Here is a tiny trained network, its code and every weight. The questions are about switching its units off for an input and a class, where a switched-off unit gives its printed mean instead of its output.

import numpy as np


def w(rows, s, z=0):
    codes = np.array(rows[::2]) - 128.0
    scale = np.full(codes.shape[1], s)
    scale[-1] = z or s
    return codes * scale


def norm(h):
    return h / np.sqrt((h * h).mean(-1, keepdims=True) + 1e-5)


def f(y):
    return y / 2 * (1 + np.tanh(0.7978845608 * (y + 0.044715 * y**3)))


def log_softmax(a):
    a = a - a.max(-1, keepdims=True)
    return a - np.log(np.exp(a).sum(-1, keepdims=True))


def net(x, mask):
    res = np.array(x, float).reshape(1, 7) / 4 @ E
    u = 0
    for l in range(3):
        y = f(norm(res) @ A[l][:, :-1].T + A[l][:, -1])
        res = res + np.where(mask[u : u + 5], y, B[l][:, -1]) @ B[l][:, :-1]
        u += 5
    return log_softmax(norm(res)[-1] @ U[:, :-1].T + U[:, -1])


A, B = {}, {}
E = w([
[155,101,170,50,118,57],'x0',
[142,161,76,45,193,103],'x1',
[82,246,89,138,89,106],'x2',
[107,151,98,111,77,108],'x3',
[165,137,100,131,87,164],'x4',
[239,87,94,4,80,145],'x5',
[168,146,141,93,53,152],'x6',
],0.0035)
A[0] = w([
[114,155,55,179,104,168,83],'L0N1',
[202,175,226,142,103,106,113],'L0N2',
[79,115,28,241,186,81,252],'L0N3',
[59,87,131,172,255,242,73],'L0N4',
[179,122,233,119,157,45,209],'L0N5',
],0.0042,0.0019)
B[0] = w([
[142,128,156,194,115,128,154],'L0N1',
[60,89,117,99,144,184,137],'L0N2',
[42,148,130,73,90,101,251],'L0N3',
[219,159,174,104,179,86,199],'L0N4',
[139,164,179,121,3,142,181],'L0N5',
],0.0057,0.003)
A[1] = w([
[178,86,93,177,71,178,124],'L1N1',
[117,185,139,253,186,122,222],'L1N2',
[209,27,131,149,150,124,2],'L1N3',
[70,113,94,117,186,117,70],'L1N4',
[134,196,153,132,196,124,7],'L1N5',
],0.006,0.0018)
B[1] = w([
[149,154,129,169,166,1,182],'L1N1',
[164,167,79,104,110,164,255],'L1N2',
[60,101,72,151,109,133,164],'L1N3',
[112,116,165,141,203,80,133],'L1N4',
[151,61,107,180,190,182,137],'L1N5',
],0.0059,0.0031)
A[2] = w([
[172,27,131,111,127,160,2],'L2N1',
[134,155,139,75,101,106,153],'L2N2',
[152,93,125,147,80,156,74],'L2N3',
[170,134,123,143,254,183,53],'L2N4',
[105,163,91,131,112,173,125],'L2N5',
],0.0074,0.0018)
B[2] = w([
[19,93,2,192,176,137,196],'L2N1',
[149,94,95,131,240,194,234],'L2N2',
[70,19,131,144,204,47,158],'L2N3',
[191,103,243,178,173,155,250],'L2N4',
[135,128,117,202,113,196,209],'L2N5',
],0.005,0.002)
U = w([
[79,97,229,117,44,102,130],'0',
[197,130,93,199,58,67,6],'1',
[87,231,68,186,67,193,204],'2',
[102,23,55,130,139,83,160],'3',
[53,188,148,88,192,53,83],'4',
[214,146,54,2,120,142,144],'5',
[194,146,196,174,217,174,133],'6',
],0.012,0.0026)

Each question gives the input, the list of numbers given to net, and the class t.
The units are the neurons (one row each of A and B). Each row of codes is followed by its name. A weight is (code - 128) times the scale printed after its matrix; where a second scale follows, it is the last column's (A, B and U).
mask holds one flag per neuron, layer by layer. A switched-off neuron (its flag False) gives its mean, the last column of its row in B, instead of its output. The means were averaged over made-up inputs and are rounded, as every weight is.
A unit's drop is (log p(t) with every unit on - log p(t) with that unit switched off) / (log p(t) with every unit on - log p(t) with every unit switched off).
The circuit of an input: a set's keep is (log p(t) with only the set's units on - log p(t) with every unit switched off) / (log p(t) with every unit on - log p(t) with every unit switched off). Starting from the 12 units with the biggest drops (on a tie, the unit counted first), units are removed one at a time, each time the one whose removal leaves the highest keep (on an exact tie, the one counted first), for as long as the keep stays at least 0.8.
circuit, biggest first: the units of the circuit, biggest drop first
unit that matters most: the unit with the biggest drop
k most important neurons: the k neurons with the biggest drops, biggest first
top k neurons in layer l: the k neurons of layer l with the biggest drops, biggest first
drop of u: that unit's drop, to one decimal
input [-5,8,-5,3,-1,-6,-2], class 6: circuit, biggest first -> [L2N4]
input [-7,-7,-5,6,1,7,5], class 3: circuit, biggest first -> [L2N3, L2N1]
input [-7,-8,-3,-7,7,8,-8], class 3: circuit, biggest first -> [L2N1, L2N3]
input [-3,3,1,-3,7,0,-2], class 6: 3 most important neurons -> [L2N4, L1N5, L0N5]
input [0,-4,-5,5,-1,-6,-7], class 4: top 2 neurons in layer 2 -> [L2N4, L2N5]
input [7,5,-6,3,-7,-4,0], class 0: 2 most important neurons -> [L0N5, L1N2]
input [-5,1,-7,4,8,1,-1], class 3: 3 most important neurons -> [L1N3, L0N5, L1N2]
input [-1,-4,5,1,8,8,-7], class 1: 2 most important neurons -> [L1N1, L0N3]
input [0,3,-4,-7,-2,4,-3], class 3: 3 most important neurons -> [L2N1, L1N3, L0N5]
input [3,-1,-7,7,-4,3,4], class 3: 2 most important neurons -> [L2N1, L0N3]
input [1,7,-3,-5,-4,-6,-5], class 6: 3 most important neurons -> [L2N4, L1N5, L0N4]
input [-8,-2,-8,-7,-7,8,4], class 3: 2 most important neurons -> [L2N1, L1N3]
input [1,-4,2,-6,6,-2,6], class 1: top 2 neurons in layer 0 -> [L0N3, L0N5]
input [-3,1,-5,8,1,0,-7], class 4: unit that matters most -> L0N3
input [0,-7,-4,6,-6,8,6], class 3: drop of L2N1 -> 0.2
input [-1,2,-7,-4,4,8,2], class 3: drop of L2N1 -> 0.3
input [-1,-1,0,-8,2,7,-4], class 3: drop of L1N3 -> 0.1
input [-1,-1,-5,-5,1,2,7], class 3: drop of L0N4 -> 0.0
